Moves between units:
from | lu ga ro ze po vu
gisu | kosu doki fozu muzo badi lani
muzo | gisu lani gopu moba mupi gere
vata | mive dafu rere dopa kuva basi
rege | gumo kavu vazu tosa baga koto
gafo | sofa badi gisu buke nene mupi
poti | suvu fopa dopa pofu zose bete
sudu | migu vazu gudu kavu rege tedo
tedo | vazu loro zose tiku koto kuli
meke | zafu gafo bobu nene tufa buke
kuve | gadi soge nene sabi tola lape
kala | zose zozo bete nuga kuli taro
vese | maka fabe kote sali peku rudu
lape | soge vezu busa pamu pude difa
zafu | busa sofa naso meke difa gafo
buga | dopa fida nose pasu bete mive
dopa | vata basi simu buga fopa fida
koto | kavu tiku loro deri pilo migu
nala | vele deza pamu tudu bota saso
busa | buke luke moba zafu vezu sofa
pitu | peku fuga rudu suni kosu fozu
kuli | loro nuga zozo biko migu gudu
pamu | lape difa zafu gadi deza tufa
tudu | nala saso gadi dito neki tola
neki | bota dito saso tizi simu dusi
tola | saso sabi soge vele dusi pude
biko | kuli gudu taro vazu sudu lobo
vika | taro poti kuva zose lobo pofu
sabi | kuve lape geko pude vele pamu
fozu | fuga maka vige gopu doki vese
tiku | tedo kuli kala migu deri biko
bobu | naso gisu suni badi gafo muzo
rere | biga neki tudu simu dafu tizi
dusi | dito vele sabi rufa neko nala
zive | pasu vata luni kuva suvu dopa
bota | rufa tudu deza neki rere dito
nene | meke buke badi geko soge busa
gumo | deri sudu biko rege kesa kavu
sofa | luke bobu kosu gafo meke badi
basi | dafu nose tizi fida buga miti
rufa | dusi nala pude bota biga tudu
gere | lani pitu sali kosu naso suni
deri | koto migu kuli gumo kote sudu
dafu | luni simu neki basi dopa nose
migu | tiku biko nuga sudu gumo vazu
soge | tufa geko buke lape sabi vezu
suni | pitu fozu pimu doki gisu gopu
gudu | nuga vika suvu lobo vazu zose
fida | basi miti neko mive pasu luni
fuga | sali pimu baga fozu suni maka
buke | gafo mupi muzo busa geko luke
deza | pude gadi difa saso tudu kuve
moba | muzo gere peku naso luke kosu
miti | nose biga rufa luni mive rere
difa | vezu meke sofa tufa gadi nene
kosu | gere suni fuga gisu bobu doki
peku | gopu sali fabe pitu gere fuga
tosa | rege koto tedo pilo vige deri
kote | pilo gumo migu kesa fabe rege
naso | moba kosu pitu bobu sofa gisu
zose | vika pofu fopa kala loro zozo
badi | bobu muzo doki mupi buke moba
simu | rere tizi dito nose basi neko
lani | doki peku vese gere moba pitu
vezu | geko zafu luke difa pamu meke
tizi | neki dusi tola neko nose rufa
doki | suni gopu maka lani muzo peku
fabe | vovu kesa gumo rudu sali baga
nose | simu neko dusi miti fida biga
loro | lobo kala pofu kuli tiku nuga
zozo | pofu vebe pasu taro nuga suvu
gadi | pamu tufa meke kuve saso soge
rudu | fabe baga rege pimu fuga vige
luni | miti rere bota dafu vata simu
vige | baga pilo koto vovu maka kote
pasu | buga mive miti zive vebe vata
bete | fopa pasu fida vebe zozo zive
mupi | badi moba lani luke busa naso
vebe | bete zive mive suvu taro kuva
pimu | rudu vige tosa maka fozu vovu
luke | mupi naso gere sofa zafu bobu
neko | tizi rufa vele biga miti bota
saso | deza kuve tufa tola dito sabi
taro | zozo suvu zive vika gudu poti
vovu | vige kote deri fabe vese kesa
gopu | fozu vese vovu peku lani sali
dito | tudu tola kuve dusi tizi vele
kavu | sudu tedo lobo koto tosa tiku
kesa | kote rege sudu baga rudu tosa
vazu | biko lobo vika tedo kavu loro
pofu | poti bete buga zozo kala vebe
kuva | zive dopa dafu fopa poti buga
baga | kesa tosa kavu vige pimu pilo
vele | tola pude lape nala rufa deza
sali | vese rudu kesa fuga pitu pimu
fopa | kuva buga basi bete pofu pasu
lobo | gudu zose poti loro tedo kala
biga | neko bota nala rere luni neki
geko | nene busa mupi vezu lape zafu
maka | pimu vovu pilo vese gopu fabe
pilo | tosa deri tiku kote vovu gumo
nuga | kala taro vebe gudu biko vika
pude | sabi pamu vezu deza nala gadi
suvu | vebe kuva vata poti vika fopa
mive | fida luni biga vata zive dafu
tufa | difa nene gafo soge kuve geko

The rows follow the links: the fewer symbols apart two units are, the more alike their rows tend to be.

Each row is also shifted at random along 8 hidden directions that mean nothing.

Name the unit of each row.
+88	-55	-2	+31	+82	+24	+61	-35	+38	-54	-73	-3	-59	-12	-45	-38	-29	+27	+20	+34	-61	+100	-71	-51	+17	+49	-36	+46	-94	-53	-7	-13	-23	-38	-68	-43	-86	-27	+67	+77	-52	-132	-43	-107	-8	+33	-2	-8	+1	-47	-68	+125	+107	-58	+30	+48	+72	+40	-58	+116	+4	-7	+26	+147	-41	+36: doki
-195	+36	-59	+20	+11	-23	-28	+80	+2	+59	-62	-37	+10	-19	+23	-17	+28	+40	+110	+66	+15	-26	-46	+40	-73	-21	+100	+1	+11	-15	-7	+65	-39	-17	-58	+11	-13	-37	+7	-44	+17	+42	+21	-48	-154	-55	+37	+55	+61	-32	+63	-50	-57	-70	-65	+23	+39	-1	+50	+19	+130	-4	+5	-11	-21	-74: nala
+50	-40	+14	-69	+16	+21	+16	+21	-2	+96	-84	-128	-69	-53	+24	+2	-12	+75	+92	-59	-8	+101	-96	+75	-116	+115	+72	-58	-106	+27	-6	+37	-73	-37	-44	+39	-9	-45	+110	-31	-24	-37	-44	-155	-63	-3	-46	+10	-47	+55	-22	+58	-19	-32	-37	+112	+61	+1	-11	+26	+57	+28	+45	+52	+41	+26: tedo
-13	-43	+26	+22	+53	-74	-50	+64	-74	+155	-117	-72	-2	+4	+28	+69	+58	+56	-2	-94	+129	+11	+35	+163	+21	+68	+88	-31	+4	-10	-32	+26	+5	+53	+60	+52	+48	+47	-19	-6	+5	-6	+67	-7	-52	+23	+127	+16	-7	+34	+36	-84	-13	-42	-10	+1	+22	-5	-28	-14	+20	-44	+43	-78	+23	+50: naso
+14	-11	+47	+6	0	+42	-65	-24	+20	+19	+40	-82	+8	+82	+25	+69	+9	-10	-30	-143	-46	+45	+72	-83	+14	-57	+85	+57	+41	-22	-55	-47	+27	+37	+51	+40	-42	+28	+16	+37	+20	-6	+25	-32	+53	+3	-22	+50	+30	+41	+2	-108	-6	+38	-76	-31	-1	+32	-61	-1	-4	+59	+46	-25	+4	+32: vovu
-55	+19	+18	+11	+27	+9	+18	+7	+49	+30	-46	0	-16	-37	-62	-44	+69	+83	-35	+111	-86	+21	-29	-84	+16	-19	+3	+18	+114	-53	-80	-91	+33	-34	-104	+40	-44	-20	+3	-16	+25	-57	-16	+4	-110	-36	+20	+70	+44	-38	-38	-48	+45	+33	-1	+14	-45	+58	-47	+32	+147	+69	+52	-3	-36	-66: maka
-68	+4	-19	+4	+30	-38	+40	+46	+38	+10	-92	-8	-19	-36	-72	-91	+11	+54	+26	+114	-20	+36	-86	-38	-32	-36	+83	+23	+64	-29	-19	-55	+44	-96	-101	+15	-57	-35	+35	-4	+39	-110	+46	+26	-173	-70	+13	+138	+61	-29	-34	+13	+54	-24	-4	+71	+20	+57	-60	+124	+187	+11	+43	-4	-18	-76: fuga
-207	-54	-14	+6	+94	-48	+23	+65	-40	+98	-156	-69	-23	-14	-22	+46	+1	+61	+91	-55	+82	+91	-80	+55	-73	+69	+116	-2	-116	-3	-14	+26	-56	-61	-16	+7	-17	-62	+88	+40	+1	-121	-17	-172	-109	-38	0	+56	-45	+31	+4	+118	-47	-83	-36	+135	+109	+23	-78	+103	+116	-9	+11	+57	-42	+52: peku
-221	+14	-74	+2	+43	+4	+10	+92	-48	+11	-24	+43	-10	-26	+34	-5	+20	+62	+143	+107	+12	-2	-32	+50	-39	-11	+58	-19	-104	+4	+37	+74	-136	-28	-29	-32	+23	-66	+21	-29	+33	+53	-25	-126	-85	+9	+1	-20	-25	-33	+82	+137	-103	-57	+17	+35	+28	+0	+93	-40	+47	-39	+4	+73	-54	+19: tudu
+130	-2	-21	+15	+36	-36	+46	+11	+31	-1	-41	-58	+52	-41	-23	-122	-53	-8	+32	+90	-27	+4	-27	+50	-54	-42	+68	+33	+9	-52	+18	+39	-2	-60	-83	-18	-33	-35	-9	+16	+4	-71	+78	+84	-76	-8	+56	+61	+47	-63	-58	+18	+111	-46	+11	+41	+28	-28	-54	+92	+45	-32	+37	+35	-18	-67: meke
+313	+94	-5	+16	-20	+50	+10	-25	+35	+61	+40	+38	+50	-36	+23	+100	+38	-53	-73	+32	-34	-79	+105	-74	+54	-34	-130	+38	+20	+7	-118	+45	+10	+43	+14	-36	-7	-5	-99	+8	-8	+38	-72	-30	+59	+4	+8	-138	-79	+31	+38	-10	-62	+59	+39	-54	-86	-16	+43	-150	-59	+97	-73	-17	-72	-63: bota
-149	+48	+3	-9	+29	-4	+0	-33	-48	+46	+25	+105	-57	-65	-18	+103	+144	+41	-14	+75	-13	-2	+29	-15	+42	+35	-186	-57	-5	-4	-42	-37	-30	+61	+14	+32	-3	-12	-15	-86	-25	+43	-134	-90	+1	+17	+3	-90	-94	+11	+30	+69	-100	+34	+91	-24	-80	-12	+87	-146	-20	+50	-54	-12	-58	+24: fida
+4	-5	-34	+31	+74	-2	-48	+48	-60	-75	-49	+124	+42	-12	-59	-52	+54	+57	-16	+119	-20	-44	-35	-5	-8	-55	-13	+39	+36	+1	-7	-22	+2	+32	-115	+46	-61	-46	-42	-44	-56	+15	-29	+30	-86	+87	+4	-12	+59	-64	-70	-33	+69	-60	+34	-37	-43	-36	-17	+11	+10	-100	-58	+8	-40	+45: nose
-137	+40	+23	+54	-13	-22	+173	-115	+18	+165	-26	-62	-8	-76	-36	-16	+10	+36	+68	+114	+21	+25	-114	+20	-31	+151	-156	-10	-66	-17	-12	-20	-60	-67	-7	-64	+86	-91	+20	+27	+50	-68	-112	-102	-34	-193	-26	-8	-63	-37	+13	+160	-124	-16	+36	+57	+103	-26	+37	+26	+164	+99	-18	+104	-40	-130: geko
-49	+27	+9	-21	-2	-28	+6	+94	-28	+61	-23	+77	+1	-16	-38	+36	+38	+68	-58	-6	+70	-10	+46	+16	+48	+33	+18	-43	+3	+30	-19	-43	-28	-30	+45	+12	+119	+32	-26	-34	+45	-10	+6	+59	+29	+36	+7	-16	-51	+49	+28	+98	-31	+64	+57	+51	-72	+55	+5	-76	-4	-4	+1	-47	-42	+83: sali
-224	-109	+18	-35	+61	+54	-29	+0	-90	-117	+11	+64	+47	+27	+24	+49	+1	+13	-18	-42	-33	-11	+38	+39	+5	+2	-5	-35	-58	+16	+31	+12	-62	+49	-19	+32	-3	-41	+10	+29	-60	+78	-86	-112	+114	+119	-17	-110	-72	-20	-48	-4	-8	+25	-9	-18	-40	-65	-53	-55	-118	-61	-15	+66	-3	+148: taro
+350	+24	-42	+7	+94	+23	+20	+6	-23	+100	-90	-67	+15	-54	+29	+48	+32	+5	+103	+107	-39	+37	-31	+14	-54	-55	+17	+82	-84	-9	-103	+77	-38	-27	-83	-15	-154	-128	-4	+23	+7	-68	-33	-218	-174	-40	+2	-14	-58	+9	+2	+57	-74	-72	+18	+17	+48	-45	-1	+4	+105	+50	-15	+65	-58	-87: neki
+217	-53	+23	+23	+101	+28	+104	-16	+13	+50	-113	+52	-82	-136	-67	-117	+114	+185	-12	+259	-108	+40	-73	+76	+85	+167	-156	-45	+10	-98	-36	-61	-89	+0	-157	+2	+27	-11	-7	-21	-45	-37	-106	-48	-54	+70	+123	-94	+21	-134	-58	+81	+126	-15	+133	+1	-43	+44	+37	-15	+72	-10	+101	+158	-49	+11: badi
+49	+28	+26	+1	-41	-39	-2	-63	+93	+33	+88	-136	+45	+46	+25	+34	-53	-137	-4	-158	-17	+13	+137	-24	-34	-58	+50	+22	+39	-66	+31	+36	+29	+10	+105	-22	+23	+72	-10	+41	+6	-26	+64	+102	+140	-50	+38	+49	+5	+16	+11	-63	+27	+30	-72	+19	+14	-20	-42	+20	-64	+82	+41	-32	-38	-24: buke
+335	-13	+56	-35	-70	-13	+18	-83	-7	+72	+4	-49	+38	-12	+18	+43	0	-82	-72	-28	+51	-65	+23	+38	+15	+28	-62	-14	+114	+60	-32	-25	+111	+13	+34	+22	+11	+11	-49	+9	+19	+17	+10	+55	-8	-114	+1	+4	-26	+56	-3	-157	-66	+47	-25	-43	-10	-54	-27	-9	+59	+61	-33	-114	+79	-112: zozo
-190	-9	-13	+32	-20	-23	+94	-11	-48	-67	+34	+148	-43	+13	-28	-19	-14	+11	-23	+89	+77	+2	-38	-12	+138	+33	-114	-20	-70	+27	+62	-65	-9	-42	+89	-83	+88	+21	-13	+42	+68	-27	+11	+41	+50	-23	-11	-17	-48	-19	+52	+206	-47	+28	+125	-24	+14	+58	+58	-2	-30	-55	-19	+32	+9	+34: gere
-112	+45	+5	-65	-100	-15	-6	+48	-35	+72	+27	-18	-8	-9	+52	+58	-31	-13	-16	-73	+101	-28	+4	+41	-11	+13	+41	-81	-16	+102	-16	+26	+31	-36	+95	+12	+80	+17	+6	-46	+76	+47	+49	+23	-16	-49	-45	+5	-88	+115	+66	+24	-120	+79	+12	+27	-33	+14	+43	-93	-6	+30	-28	-126	+89	-42: tiku
+31	-16	+43	-58	-42	+28	+60	-64	+54	+28	+22	-54	-84	-46	-29	-57	-4	+57	+37	-10	-66	+75	-86	-3	-68	+140	-56	-68	-29	+0	+55	-56	-58	-36	-33	+20	+64	-9	+93	-42	-24	-10	-94	-33	+47	-44	-79	+7	+2	+8	-39	+64	+13	+19	-16	+72	+34	+18	+28	+34	+38	+55	+50	+76	+28	+14: biko
-79	+18	-48	+39	+70	+46	-23	+27	+7	-30	-15	+9	-39	-36	+20	-53	+40	+88	+71	+125	-104	+27	-41	+3	-11	-16	-6	+22	-47	-69	-29	+52	-80	+31	-102	+0	-80	-38	+9	-37	-35	+30	-31	-90	-74	+96	+40	-42	+51	-83	-6	+24	+64	-55	+34	-37	-12	+4	+63	-31	-13	-31	+34	+96	-32	-3: saso
-2	-40	+65	+28	-67	+38	+2	+33	+18	+90	-86	+28	+6	+18	-25	+9	+4	+104	-97	-66	+82	-74	-68	+18	+35	+222	-23	-48	+70	+72	-27	-70	+15	+38	-14	+12	+203	+49	-26	+14	-32	+70	-87	+41	+69	-33	-20	-70	+61	+17	+8	-129	-6	+31	-80	-1	+11	+46	-10	-6	+69	+2	-29	-23	+53	+43: pilo
+122	+61	+32	+60	-82	-12	-16	-90	+86	+84	+65	-98	-31	+46	+7	-7	-25	-37	+1	-129	+14	+3	-13	-17	-33	+90	-49	+30	+10	-16	+30	+1	+16	+63	+78	-23	+67	+71	-3	-8	-32	+21	+0	+90	+91	-69	-23	+23	+93	+11	+25	-73	+17	-42	-69	-43	+82	-7	+59	+31	-28	+29	-10	-9	+29	-36: sabi
+1	-39	+31	+9	+33	+61	-26	+33	-27	-22	-18	+28	-11	+34	-5	-10	+35	+100	-27	+17	-51	+24	-11	-29	+54	+11	+35	+22	+3	-8	-36	-65	-34	+18	-34	+28	+8	-5	+2	+18	+15	+20	-14	-47	+5	+62	-9	-12	+29	-11	-16	-10	+24	+26	+1	-31	-28	+46	-20	-15	+13	-26	+49	+39	+4	+76: vige
-108	-17	+14	+43	+4	-44	-33	-24	-14	+11	0	-52	+3	+63	+32	+72	-10	-72	-26	-109	+65	+22	+50	-2	+64	-63	+31	+43	+8	-22	-23	+5	+84	+32	+107	-4	-63	+44	-8	+59	+29	-48	+96	+9	+2	-20	+54	+53	-5	+32	+32	-59	-13	-7	-7	-46	+43	+11	-44	+31	-30	-2	+7	-65	+30	-21: gisu
+330	-19	+21	-74	+58	+44	-40	+22	+10	+71	-69	+8	-14	-99	+42	+168	+79	-6	-78	-70	-31	-22	+130	+57	+23	+98	-117	-82	-36	-7	-105	+98	-33	+93	-20	+30	-23	+31	-27	-25	-133	+41	-153	-152	+104	+158	+76	-244	-152	+59	-6	-42	+9	+46	+29	+34	-127	-28	+0	-191	-159	+78	-30	+5	-71	+92: kuva

From each start, follow one symbol. Which unit do you reach?
Answers are names.
---
-8	-38	+53	-64	-15	-2	+1	-51	-37	+70	+45	-101	-40	+13	+28	+44	+5	+15	+57	-127	+7	+89	-6	+61	-80	+75	+18	-52	-75	+27	+50	-26	-63	+10	+74	+50	+45	-12	+75	-31	+6	+12	-39	-74	+67	-25	-71	+22	-58	+64	-9	+45	-73	+16	-26	+45	+42	-39	+8	-16	-19	+24	+35	+13	+44	+79
ro -> poti
---
-42	+23	+10	+38	+5	+22	+100	-31	+22	-52	-5	+150	-37	-56	-64	-30	+25	+44	-94	+169	-29	-13	-39	-90	+137	+38	-192	-5	+2	-10	-45	-76	+25	-45	-36	-68	+17	-3	-29	+30	+10	-63	-69	+15	+24	+12	+5	-78	-56	-42	-19	+151	+34	+63	+136	-15	-52	+71	+15	-32	-5	+25	-29	+57	-40	-33
po -> gisu
---
-271	+6	-62	+19	+109	-11	-48	+127	-39	-116	-96	+87	+61	-41	-24	-51	+28	+42	-60	+174	-55	-23	+6	-53	+45	-222	+107	+46	+69	-43	-128	+17	+91	-51	-155	+33	-205	-60	-39	-3	+28	-71	+106	+3	-215	+126	+89	+44	+2	-52	-70	-33	+119	+13	+75	-7	-119	+38	-118	+5	+35	-52	+2	-57	-25	-61
ro -> vovu
---
-224	-43	+36	+23	+49	-36	-7	-14	+55	+96	-64	-126	+24	-14	-12	+30	+32	+25	+25	-91	-25	+28	+41	+47	-66	+87	+52	-28	+37	-97	-2	+17	-40	+36	-26	+37	+47	+25	+33	+12	-59	-18	-49	-38	+49	-11	+88	+12	+33	-52	-9	-106	+41	-25	-102	+65	+29	-16	-63	+37	+52	+56	+62	+43	-68	+27
ro -> kosu
---
-110	-25	+30	-38	+1	+0	-63	-30	-64	-32	+48	-56	+40	+24	+34	+22	+17	-29	-14	-44	-30	+8	+28	+23	-34	-107	+71	+2	+64	+11	-18	-20	+56	+28	+6	+83	-94	-26	+5	-27	+21	+35	+59	+5	-37	+12	-9	+61	-10	+23	-49	-130	-12	+38	-21	-48	-39	-60	-57	-16	-6	-4	+15	-86	+74	-22
po -> biko
---
-77	+51	-24	+9	+20	-28	+25	-106	+8	-4	+35	+1	-68	-32	-40	-12	+94	-31	+83	+160	-70	+50	-77	-81	-28	-98	-97	+42	+63	-40	-19	-70	+66	-27	-52	+28	-174	-64	+34	-53	+32	-58	-26	-65	-201	-138	-30	+130	+23	-40	-2	+1	-70	-41	+32	-37	+27	-10	+49	+65	+162	+72	-9	-11	-13	-165
ro -> tizi
---
-89	-19	+21	+15	-29	+81	-60	+10	+4	-86	+34	+18	+40	+77	+54	+51	-50	-19	-85	-88	-31	-36	+42	-84	+63	-54	+33	+33	+17	+25	-68	+2	+47	+42	+19	-4	-31	+16	-21	+66	-5	+49	+13	-32	+76	+68	-29	-65	+0	+28	-5	-105	+12	+61	-40	-71	-35	+28	-50	-39	-87	+2	-22	-25	+44	+20
ro -> tedo
---
+7	+69	-30	+25	+55	-2	-110	-34	-57	-61	+73	+26	+47	+41	+30	+95	+58	-105	-34	+15	-51	-10	+98	-93	+13	-267	-3	+112	+48	-19	-106	+19	+110	+62	+13	+50	-245	-40	-60	-18	+10	-15	+63	-29	-94	+47	+3	+38	-28	+24	-24	-95	-18	-5	+37	-116	-78	-61	-32	-62	-63	+15	-66	-104	-19	-64
ro -> rufa
---
+128	+8	-12	0	+11	-75	-53	+37	-54	+62	-55	+22	-7	+10	-49	+4	+54	+16	+32	-25	+104	-8	-42	+73	-62	+24	+39	+12	+23	+45	+40	-18	+20	+25	+6	+52	+21	+8	-4	-72	-22	-4	+25	+69	-90	-31	-5	+78	+58	+29	-7	-36	-23	-91	-16	+11	+39	-41	+20	+52	+64	-74	-45	-73	+6	+38
ga -> rere
---
-52	+59	-31	+28	+71	-17	+30	+32	-89	+68	-14	-5	+78	-67	+53	+35	+25	-6	-8	+148	+11	-26	+53	+64	+39	-147	-12	+30	-50	-13	-134	+86	+5	-25	-5	-16	-105	-96	-80	+7	+86	-36	+69	-68	-119	+35	+76	-52	-136	+3	+6	+92	-53	+41	+149	-33	-74	-57	-17	-131	-21	+5	-19	-43	-22	-109
ga -> buke
---
+51	-18	-23	+46	-5	-57	-9	+28	-22	+21	-38	-66	-6	+51	-15	-130	-84	+28	+97	-52	+93	+36	-122	+106	-95	+61	+120	+34	-91	+18	+119	+35	-45	-18	+7	-20	+57	-6	+37	-1	-11	-28	+92	+95	-42	-24	-19	+98	+128	-25	-20	+45	+73	-143	-39	+26	+157	-30	+13	+146	+19	-147	+7	+39	+64	+41
po -> deza
---
-111	-13	+19	-50	-11	+10	-30	-28	-71	-54	+90	-4	+13	+16	+25	+3	+16	-12	-12	-1	-27	+15	+31	+19	-5	-99	+22	-19	+25	+22	+4	-34	+21	+6	+30	+57	-51	-22	+6	-41	+49	+41	+48	+19	-10	+24	-33	+35	-38	+23	-29	-22	-27	+63	+38	-48	-57	-39	-5	-56	-46	-15	+21	-62	+67	+4
ro -> suvu
---
-318	+41	-9	+21	+0	-24	+43	+10	-21	-3	+59	+37	+78	-21	+11	+20	-3	-25	-29	+49	+9	-48	+84	+9	+34	-56	-38	-26	-5	-32	-6	+33	-27	-14	+47	-30	+54	-16	-57	+10	+50	+23	+9	+42	+70	+14	+44	-52	-82	-29	+29	+69	-41	+67	+55	+0	-66	-25	-3	-94	-48	+21	-14	-11	-60	-17
lu -> busa
---
+90	+44	-1	-51	-57	-67	+28	-47	-13	+81	+65	+9	-93	-14	-14	+80	+55	-50	+67	-53	+88	+37	+7	+31	-23	+63	-98	-55	-42	+45	+92	-33	-26	+2	+139	-5	+79	+44	+34	-72	+27	+12	-41	+6	+30	-108	-55	+46	-61	+76	+87	+120	-156	-10	+32	+30	+38	-6	+126	-31	+15	+39	-22	-41	-10	+20
lu -> fida
---
+168	-7	-27	+4	+27	+7	-60	+64	+81	+45	-81	-85	+26	+6	+1	-12	-26	+1	+70	-87	-20	-7	+7	+24	-123	+53	+132	+20	-7	-33	+20	+93	-59	+22	-73	+3	+16	+14	+24	-1	-93	+15	-30	-19	-1	+26	+25	+4	+93	-23	-5	-99	+67	-97	-142	+69	+58	-14	-16	+69	+25	-5	+10	+52	-58	+39
vu -> vele
---
+15	+6	+12	+23	+24	-13	+62	+34	+4	+77	-106	+67	-21	-65	-60	+13	+37	+82	-76	+60	+58	-15	-45	+5	+61	+119	-91	-33	-9	+12	-65	-38	+11	-25	-33	-17	+71	+4	-22	+8	-11	-68	-59	-3	-17	+3	+32	-64	-46	+6	-10	+80	+16	+15	+70	+50	-20	+50	-27	-20	+46	+12	-29	+6	-34	+4
lu -> peku
---
+147	+8	+16	+12	-25	+68	-9	+69	-15	+23	-90	+74	+27	-52	+13	-15	+18	+93	-138	+118	+4	-102	-36	+1	+93	+31	-45	-23	+80	+64	-152	-8	+84	+9	-104	+14	+0	-6	-84	-4	+6	+48	-3	+10	-97	+60	+45	-114	-6	+13	-16	-113	+38	+71	+50	-66	-109	+40	-15	-100	+22	-5	-39	-76	+75	-83
vu -> kavu
---
+85	-42	-55	-84	+41	-33	-71	+64	-2	-102	-8	+4	-40	+4	+15	+9	-15	-62	+76	-70	-8	+43	+49	+50	-74	-69	+108	-30	-52	-12	+96	+78	-29	+3	+3	+19	-77	+38	+62	-39	-65	+4	+39	-9	-5	+99	+17	+30	0	+21	+2	+16	+56	-61	-29	+64	-10	-13	+6	+37	-94	-62	+21	-1	-15	+101
ga -> fida
---
+59	+11	+9	-9	+63	+33	+24	+2	-49	+58	-9	-18	-46	-19	+9	+24	+74	+78	+38	+97	-61	+89	-7	-30	+50	-71	+14	+31	-31	-23	-87	-59	-37	-37	-10	+22	-89	-65	+25	+3	+95	-54	+8	-138	-116	-15	-8	+45	-56	+13	+16	+102	-74	+39	+84	-12	-18	+47	+6	-39	+93	+53	+72	+22	-18	-26
ro -> rege
